Here is a tiny trained network, its code and every weight. The questions are about switching its units off for an input and a class, where a switched-off unit gives its printed mean instead of its output.

import numpy as np


def w(rows, s, z=0):
    codes = np.array(rows[::2]) - 128.0
    scale = np.full(codes.shape[1], s)
    scale[-1] = z or s
    return codes * scale


def f(y):
    return y / 2 * (1 + np.tanh(0.7978845608 * (y + 0.044715 * y**3)))


def log_softmax(a):
    a = a - a.max(-1, keepdims=True)
    return a - np.log(np.exp(a).sum(-1, keepdims=True))


def net(x, mask):
    res = np.array(x, float).reshape(1, 7) / 4 @ E
    y = f(res @ A[0][:, :-1].T + A[0][:, -1])
    res = res + np.where(mask, y, B[0][:, -1]) @ B[0][:, :-1]
    return log_softmax(res[-1] @ U[:, :-1].T + U[:, -1])


A, B = {}, {}
E = w([
[134,149,128,73,62,180,158,32,52,175],'x0',
[111,91,120,83,175,87,145,163,55,22],'x1',
[109,115,185,101,157,78,79,106,76,102],'x2',
[41,179,62,234,86,88,148,121,121,128],'x3',
[62,140,174,188,179,193,185,55,80,97],'x4',
[78,161,157,131,144,127,139,141,77,226],'x5',
[158,111,255,177,66,107,216,165,113,136],'x6',
],0.0067)
A[0] = w([
[105,147,52,115,67,113,101,72,111,188,142],'neuron 1',
[109,127,141,116,131,89,133,161,133,99,143],'neuron 2',
[175,122,149,47,152,134,147,179,132,111,229],'neuron 3',
[137,139,147,65,168,115,127,165,99,127,84],'neuron 4',
[97,128,64,162,176,141,128,114,129,28,56],'neuron 5',
[157,122,173,213,57,35,129,219,197,87,8],'neuron 6',
[129,144,58,95,48,120,114,112,101,183,146],'neuron 7',
[129,115,123,75,194,105,148,186,79,92,18],'neuron 8',
[104,121,157,126,175,102,72,82,133,154,24],'neuron 9',
[232,122,188,55,111,172,153,113,186,112,9],'neuron 10',
[103,138,191,144,107,144,150,106,81,105,68],'neuron 11',
[89,122,174,162,182,119,41,65,149,154,29],'neuron 12',
[82,139,211,167,118,140,199,96,64,116,163],'neuron 13',
[109,118,79,157,145,154,132,118,127,64,103],'neuron 14',
[201,128,157,102,104,164,121,126,151,115,42],'neuron 15',
[106,121,98,127,171,135,137,131,123,68,204],'neuron 16',
[121,134,54,78,83,102,92,130,82,136,121],'neuron 17',
[98,141,145,174,151,150,101,90,148,204,126],'neuron 18',
[164,112,148,115,105,150,126,114,159,122,223],'neuron 19',
[96,138,216,170,93,151,202,103,35,139,179],'neuron 20',
[103,143,113,239,105,189,182,114,159,254,33],'neuron 21',
[98,139,60,180,155,152,141,110,132,8,61],'neuron 22',
[108,126,180,162,120,132,148,97,83,113,140],'neuron 23',
[98,129,137,70,234,107,115,158,80,110,80],'neuron 24',
],0.0096,0.0011)
B[0] = w([
[113,157,93,61,126,72,161,108,102,207,204],'neuron 1',
[138,149,88,125,136,136,126,128,146,75,156],'neuron 2',
[163,90,124,105,144,190,46,142,139,124,192],'neuron 3',
[141,120,116,103,134,176,115,163,102,71,161],'neuron 4',
[80,136,167,142,170,120,104,48,196,75,220],'neuron 5',
[231,193,102,181,85,15,168,220,157,60,250],'neuron 6',
[142,117,60,90,122,101,176,76,130,180,191],'neuron 7',
[88,57,44,142,150,165,98,167,137,108,188],'neuron 8',
[113,181,187,109,116,117,82,139,77,148,154],'neuron 9',
[211,88,199,91,105,168,82,82,178,176,217],'neuron 10',
[143,98,139,168,117,139,156,99,82,110,183],'neuron 11',
[98,218,221,97,121,83,97,126,82,153,173],'neuron 12',
[130,102,171,198,112,124,184,105,29,118,240],'neuron 13',
[89,112,150,147,159,88,128,89,165,130,181],'neuron 14',
[193,122,161,112,127,145,121,90,154,149,170],'neuron 15',
[93,125,120,130,147,138,111,89,153,65,188],'neuron 16',
[139,107,44,89,126,85,155,97,84,130,178],'neuron 17',
[83,193,145,109,119,147,118,168,157,163,185],'neuron 18',
[167,110,172,98,142,102,147,124,138,172,160],'neuron 19',
[130,78,167,200,135,158,209,84,29,133,250],'neuron 20',
[62,109,102,159,134,249,186,213,223,180,254],'neuron 21',
[82,144,153,178,157,86,101,34,203,99,231],'neuron 22',
[131,95,142,168,111,113,139,111,67,123,186],'neuron 23',
[64,124,94,126,137,175,72,183,66,92,209],'neuron 24',
],0.016,0.008)
U = w([
[210,171,101,152,82,26,143,206,158,90,184],'0',
[241,80,186,52,117,163,75,103,153,166,157],'1',
[135,83,192,183,111,132,191,84,2,136,241],'2',
[127,85,70,76,183,157,41,181,72,72,68],'3',
[80,246,200,76,158,107,64,158,55,177,2],'4',
[68,144,142,150,211,67,92,25,174,75,41],'5',
[64,187,116,134,116,193,191,178,189,227,80],'6',
[115,153,31,29,113,69,157,62,83,217,100],'7',
],0.0055,0.00094)

Each question gives the input, the list of numbers given to net, and the class t.
The units are the neurons (one row each of A and B). Each row of codes is followed by its name. A weight is (code - 128) times the scale printed after its matrix; where a second scale follows, it is the last column's (A, B and U).
mask holds one flag per neuron, in row order. A switched-off neuron (its flag False) gives its mean, the last column of its row in B, instead of its output. The means were averaged over made-up inputs and are rounded, as every weight is.
A unit's drop is (log p(t) with every unit on - log p(t) with that unit switched off) / (log p(t) with every unit on - log p(t) with every unit switched off).
The circuit of an input: a set's keep is (log p(t) with only the set's units on - log p(t) with every unit switched off) / (log p(t) with every unit on - log p(t) with every unit switched off). Starting from the 12 units with the biggest drops (on a tie, the unit counted first), units are removed one at a time, each time the one whose removal leaves the highest keep (on an exact tie, the one counted first), for as long as the keep stays at least 0.8.
units of the circuit, in order: the units of the circuit, biggest drop first
k most important neurons: the k neurons with the biggest drops, biggest first
drop of u: that unit's drop, to one decimal
input [-7,0,1,-4,-8,-2,-4], class 3: units of the circuit, in order -> (neuron 3; neuron 8)
input [-3,0,4,5,-8,2,-4], class 7: units of the circuit, in order -> (neuron 17; neuron 1)
input [0,6,2,-8,-7,4,7], class 1: units of the circuit, in order -> (neuron 10)
input [1,6,5,5,-3,8,-2], class 3: units of the circuit, in order -> (neuron 24; neuron 8)
input [-2,-3,-2,-8,3,6,-3], class 1: units of the circuit, in order -> (neuron 10; neuron 13)
input [6,2,2,4,0,-3,-6], class 7: 2 most important neurons -> (neuron 1; neuron 17)
input [-4,-7,2,-6,1,-2,-7], class 4: 2 most important neurons -> (neuron 12; neuron 9)
input [1,6,0,7,5,8,-5], class 5: 4 most important neurons -> (neuron 22; neuron 5; neuron 16; neuron 14)
input [3,7,-4,-7,2,-5,-2], class 1: 2 most important neurons -> (neuron 10; neuron 15)
input [-6,-8,6,8,7,2,0], class 6: 2 most important neurons -> (neuron 21; neuron 18)
input [-4,0,-4,7,4,-6,3], class 5: 2 most important neurons -> (neuron 22; neuron 5)
input [-8,-5,7,2,1,4,1], class 4: 3 most important neurons -> (neuron 12; neuron 9; neuron 18)
input [3,5,-6,-7,3,-4,-7], class 5: 2 most important neurons -> (neuron 5; neuron 22)
input [-8,-4,7,-6,-6,7,-7], class 3: units of the circuit, in order -> (neuron 24)
input [-6,2,4,1,-8,-2,-6], class 3: units of the circuit, in order -> (neuron 24; neuron 8)
input [-8,7,3,3,-4,6,-8], class 3: 4 most important neurons -> (neuron 24; neuron 8; neuron 4; neuron 17)
input [8,-3,-8,6,0,5,3], class 6: drop of neuron 22 -> 0.0
input [-7,7,-1,-2,-5,0,8], class 0: drop of neuron 6 -> 4.5
input [-4,4,-6,-7,-2,1,2], class 1: drop of neuron 10 -> 0.6
input [-7,-4,-3,8,-1,-2,5], class 0: units of the circuit, in order -> (neuron 6)
